Below are the code and all the weights of a small trained network. Each question names an input and a class and asks about switching units off, where a switched-off unit gives its printed mean instead of its output.

import numpy as np


def w(rows, s, z=0):
    codes = np.array(rows[::2]) - 128.0
    scale = np.full(codes.shape[1], s)
    scale[-1] = z or s
    return codes * scale


def f(y):
    return np.maximum(y, 0)


def log_softmax(a):
    a = a - a.max(-1, keepdims=True)
    return a - np.log(np.exp(a).sum(-1, keepdims=True))


def net(x, mask):
    res = np.array(x, float).reshape(1, 8) / 4 @ E
    y = f(res @ A[0][:, :-1].T + A[0][:, -1])
    res = res + np.where(mask, y, B[0][:, -1]) @ B[0][:, :-1]
    return log_softmax(res[-1] @ U[:, :-1].T + U[:, -1])


A, B = {}, {}
E = w([
[29,71,140,230,189],'x0',
[63,86,18,176,106],'x1',
[131,188,176,189,111],'x2',
[68,110,179,92,2],'x3',
[207,139,45,182,113],'x4',
[157,63,127,167,90],'x5',
[222,28,159,119,156],'x6',
[102,211,164,163,122],'x7',
],0.0089)
A[0] = w([
[179,137,99,125,67,131],'neuron 0',
[172,199,60,155,139,71],'neuron 1',
[187,85,84,86,78,61],'neuron 2',
[7,108,106,140,158,152],'neuron 3',
[93,96,92,193,131,113],'neuron 4',
[96,70,105,200,147,111],'neuron 5',
[185,81,60,108,93,57],'neuron 6',
[60,165,145,108,59,166],'neuron 7',
[186,122,52,86,94,99],'neuron 8',
[123,183,167,127,52,32],'neuron 9',
[66,144,148,102,126,146],'neuron 10',
[100,103,154,98,189,196],'neuron 11',
[127,197,89,122,161,122],'neuron 12',
[133,126,220,104,184,255],'neuron 13',
],0.012,0.0047)
B[0] = w([
[92,107,187,141,205,192],'neuron 0',
[90,210,159,143,254,199],'neuron 1',
[118,39,167,56,192,201],'neuron 2',
[105,147,28,92,24,250],'neuron 3',
[172,115,50,210,114,201],'neuron 4',
[176,134,47,223,126,213],'neuron 5',
[97,45,121,113,202,202],'neuron 6',
[55,135,166,112,24,230],'neuron 7',
[90,98,126,81,206,209],'neuron 8',
[63,152,213,156,69,193],'neuron 9',
[151,103,128,89,46,197],'neuron 10',
[197,127,51,114,112,206],'neuron 11',
[165,217,135,94,184,194],'neuron 12',
[253,157,127,72,29,249],'neuron 13',
],0.0076,0.011)
U = w([
[68,152,252,132,55,35],'0',
[97,9,138,79,186,127],'1',
[42,143,68,105,53,4],'2',
[103,251,146,134,201,102],'3',
[217,100,175,105,116,179],'4',
[174,171,107,83,77,247],'5',
[140,92,64,254,140,108],'6',
[150,122,106,92,134,250],'7',
],0.0092,0.0031)

Each question gives the input, the list of numbers given to net, and the class t.
The units are the neurons (one row each of A and B). Each row of codes is followed by its name. A weight is (code - 128) times the scale printed after its matrix; where a second scale follows, it is the last column's (A, B and U).
mask holds one flag per neuron, in row order. A switched-off neuron (its flag False) gives its mean, the last column of its row in B, instead of its output. The means were averaged over made-up inputs and are rounded, as every weight is.
A unit's drop is (log p(t) with every unit on - log p(t) with that unit switched off) / (log p(t) with every unit on - log p(t) with every unit switched off).
The circuit of an input: a set's keep is (log p(t) with only the set's units on - log p(t) with every unit switched off) / (log p(t) with every unit on - log p(t) with every unit switched off). Starting from the 12 units with the biggest drops (on a tie, the unit counted first), units are removed one at a time, each time the one whose removal leaves the highest keep (on an exact tie, the one counted first), for as long as the keep stays at least 0.8.
units of the circuit, in order: the units of the circuit, biggest drop first
k most important neurons: the k neurons with the biggest drops, biggest first
drop of u: that unit's drop, to one decimal
input [2,-1,7,-4,6,6,-7,4], class 3: units of the circuit, in order -> [neuron 1]
input [-6,-2,2,-3,-3,5,8,1], class 1: units of the circuit, in order -> [neuron 2; neuron 6]
input [-2,8,3,-6,-8,8,-2,1], class 6: units of the circuit, in order -> [neuron 5; neuron 4]
input [-8,3,7,8,1,-1,2,-3], class 0: 2 most important neurons -> [neuron 9; neuron 7]
input [-6,8,-8,1,4,-5,-7,6], class 3: 2 most important neurons -> [neuron 1; neuron 12]
input [6,-1,-6,-1,6,-1,-8,-1], class 6: 4 most important neurons -> [neuron 4; neuron 5; neuron 7; neuron 13]
input [7,-5,2,7,-4,-3,-1,-8], class 2: 2 most important neurons -> [neuron 3; neuron 7]
input [7,-5,-2,-5,8,-7,-6,-7], class 3: 2 most important neurons -> [neuron 1; neuron 12]
input [2,-5,1,7,-8,5,5,-7], class 4: 2 most important neurons -> [neuron 13; neuron 3]
input [-8,-4,0,-4,0,-4,2,4], class 3: drop of neuron 1 -> 0.2
input [2,7,-1,-4,-6,-7,4,-7], class 6: drop of neuron 5 -> 0.2
input [-6,0,3,3,-3,0,8,1], class 1: drop of neuron 1 -> -0.1
input [1,-7,2,-1,3,8,-4,5], class 0: drop of neuron 4 -> 0.1
input [5,-2,5,1,-2,8,7,-1], class 6: units of the circuit, in order -> [neuron 5]
